Questions about the grid below. Counting starts at 0.
1) Read off the entry at row 0, column 2.
2) Read off the bottom-right entry.
3) Read off the entry directly above the centre entry.
4) Read off the entry just left of 21.7.
5) Read off the entry at row 0, column 1.
6) Read off the entry just left of 0.0.
7) Read off the entry just right of -22.3.
8) Read off the entry in row 2 and column 0.
-0.5,11.1,-2.7,7.5,5.2
-0.9,12.7,-1.3,7.1,2.5
1.2,-3.7,-6.1,5.3,12.8
4.6,-57.4,2.4,-28.0,-3.6
2.7,-29.6,-1.7,-11.1,4.7
1.5,-3.8,-6.1,4.9,12.5
4.8,-16.0,-16.0,10.1,33.4
-2.4,38.7,-4.7,21.7,8.9
3.0,-16.8,-6.6,-1.0,13.9
6.5,-61.6,-5.1,-22.3,10.9
1.2,0.0,-5.8,6.1,11.6
3.6,-4.9,-15.4,14.0,31.3
1.5,-2.2,-6.1,5.0,12.7
-5.2,32.5,10.2,3.4,-21.9
-1.3,12.1,1.3,4.3,-2.7
1) -2.7
2) -2.7
3) -16.0
4) -4.7
5) 11.1
6) 1.2
7) 10.9
8) 1.2

Read these off the array that follows. Counting starts at 0.
1) Give the top entry of the column that holds the smallest entry.
2) Give the entry in row 2 and column 0.
3) Give the entry in row 0 and column 1.
4) Give the entry directly above 0.123.
5) Give the entry directly above 0.424.
6) Give the maximum.
7) Give the entry at row 0, column 2.
8) Give the entry just left of 0.049.
[[-1.376, 0.593, -0.204, -0.262, 0.118, 1.030, 0.279],
 [1.475, 0.533, 1.534, -1.083, 0.049, -2.060, 1.678],
 [-0.975, 0.424, -0.268, -0.359, 0.123, 0.293, -0.309],
 [2.091, 1.039, 2.020, -1.239, 0.024, -2.492, 2.251]]
1) 1.030
2) -0.975
3) 0.593
4) 0.049
5) 0.533
6) 2.251
7) -0.204
8) -1.083

[[ 42.2 -28.2  26.6  -3.5  33.1  -1.7   2.2  23.3 -24.4  42.9 -12.3 -26.5]
 [ -3.5  -1.8   9.0   4.5   8.3   7.0   7.3   4.8   6.8  -5.6 -11.7  -7.0]
 [-10.5  -9.8 -34.2 -37.9 -10.7   3.6 -29.1 -34.8 -38.7 -75.4  -3.3  -0.1]
 [ 25.8 -20.0  -1.5 -38.4  37.2  38.8  18.7  22.2  13.2 -27.5 -41.3  -4.7]
 [  8.9  -6.4   6.1   5.6   2.8  -2.3  -5.1  -5.2 -13.3  -8.1  -9.7   0.1]]
Indices start at 0.
Report the entry in the top-left corner.
A: 42.2
Report the entry at row 1, column 2.
A: 9.0
Report the entry in row 0 and column 1.
A: -28.2
The entry directly above 25.8 -> -10.5
The entry in the top-right corner -> -26.5
The entry in the bottom-right corner: 0.1
The entry just right of the smallest entry: -3.3
The bottom entry of the column that holds the largest entry: -8.1
The entry at row 0, column 2: 26.6
The entry in row 1 and column 0 is -3.5
Report the minimum.
A: -75.4
The entry just left of the smallest entry is -38.7
Report the entry directly below the smallest entry.
A: -27.5
The entry directly below -1.8: -9.8
Report the entry just right of the largest entry.
A: -12.3
The bottom-left entry: 8.9
The top entry of the column that holds the largest entry: 42.9
The entry just right of -3.3: -0.1
Report the entry just left of -24.4.
A: 23.3
The entry just left of 6.1 is -6.4
The entry directly above 5.6 is -38.4
Report the entry just right of -5.2.
A: -13.3
Report the entry directly above the smallest entry.
A: -5.6
Report the entry just left of -37.9.
A: -34.2
Report the entry just left of the largest entry.
A: -24.4
Report the entry just right of -11.7.
A: -7.0
The entry directly below 23.3: 4.8

data =
[[ -4.1 -21.2  17.6  -4.7   1.4 -31.9  42.0   3.0 -41.6  46.6 -42.6  21.7
   16.3  31.2 -14.2]
 [ 32.9 -32.4 -23.9 -36.5 -24.5 -35.9  21.3  10.1  -1.7  19.1 -54.8   2.1
   31.0   5.0 -21.9]
 [ 14.1 -28.4 -23.3  -7.4 -33.1  39.1 -20.2  -7.2  36.8 -13.1  43.4 -15.2
  -23.1 -45.8  17.7]
 [ 36.7  -0.2 -57.0 -26.9 -28.8 -12.1 -17.9  10.8  42.6  -8.4  12.5 -35.9
    3.3 -31.1   5.8]
 [ -9.5 -17.5  41.1   2.2   2.9  50.5 -27.0 -13.5  13.8 -61.1  -9.1  34.4
    1.3 -12.3 -12.6]
 [  5.1 -39.2  -0.6  -2.3 -29.2  55.1 -20.0 -13.7  29.1 -22.8  35.8   2.3
  -22.7 -43.7  12.7]
 [-30.3  68.3  17.7  32.2  43.5  -5.6 -15.3   4.0  -4.6 -14.6  29.0  -8.6
  -12.4  21.7  12.9]
 [ -5.2 -37.5  29.3   0.6 -14.5  61.2 -21.6 -17.5  18.0 -44.8  10.6  26.5
  -11.3 -29.7  -2.2]
 [-13.7  13.9  41.5   5.5  21.6  32.4 -32.1  -7.2  12.4 -69.0 -17.9  29.4
   10.3   3.0 -16.1]
 [-37.9  36.8  21.4  39.7  29.7  -3.3  14.9  -1.6 -29.0  34.1  42.2  -3.7
  -27.4  20.7  23.6]
 [-28.3  69.9  18.5  30.0  44.2  -5.5 -19.4   4.0  -1.1 -23.4  23.7  -6.9
   -8.1  21.2   9.2]
 [  6.9 -15.5   3.9 -14.7  -0.8 -42.5  37.2   8.2 -32.0  38.2 -52.9  13.7
   25.8  30.0 -18.6]]
Which number is the entry just right of the smallest entry? -17.9
Which number is the entry just left of the smallest entry? 12.4
Which number is the entry just right of 10.6? 26.5
The minimum is -69.0
The entry just left of 9.2 is 21.2
Which number is the entry just left of 61.2? -14.5
Which number is the entry just left of 12.5? -8.4
Which number is the maximum? 69.9
Which number is the entry just right of 21.3? 10.1
Which number is the entry just right of -42.5? 37.2
The entry just right of 29.7 is -3.3

Questions about the row below.
1) Find the entry just left of 39.
2) Find the entry just left of the largest entry.
[84 24 80 98 33 15 44 39 27]
1) 44
2) 80
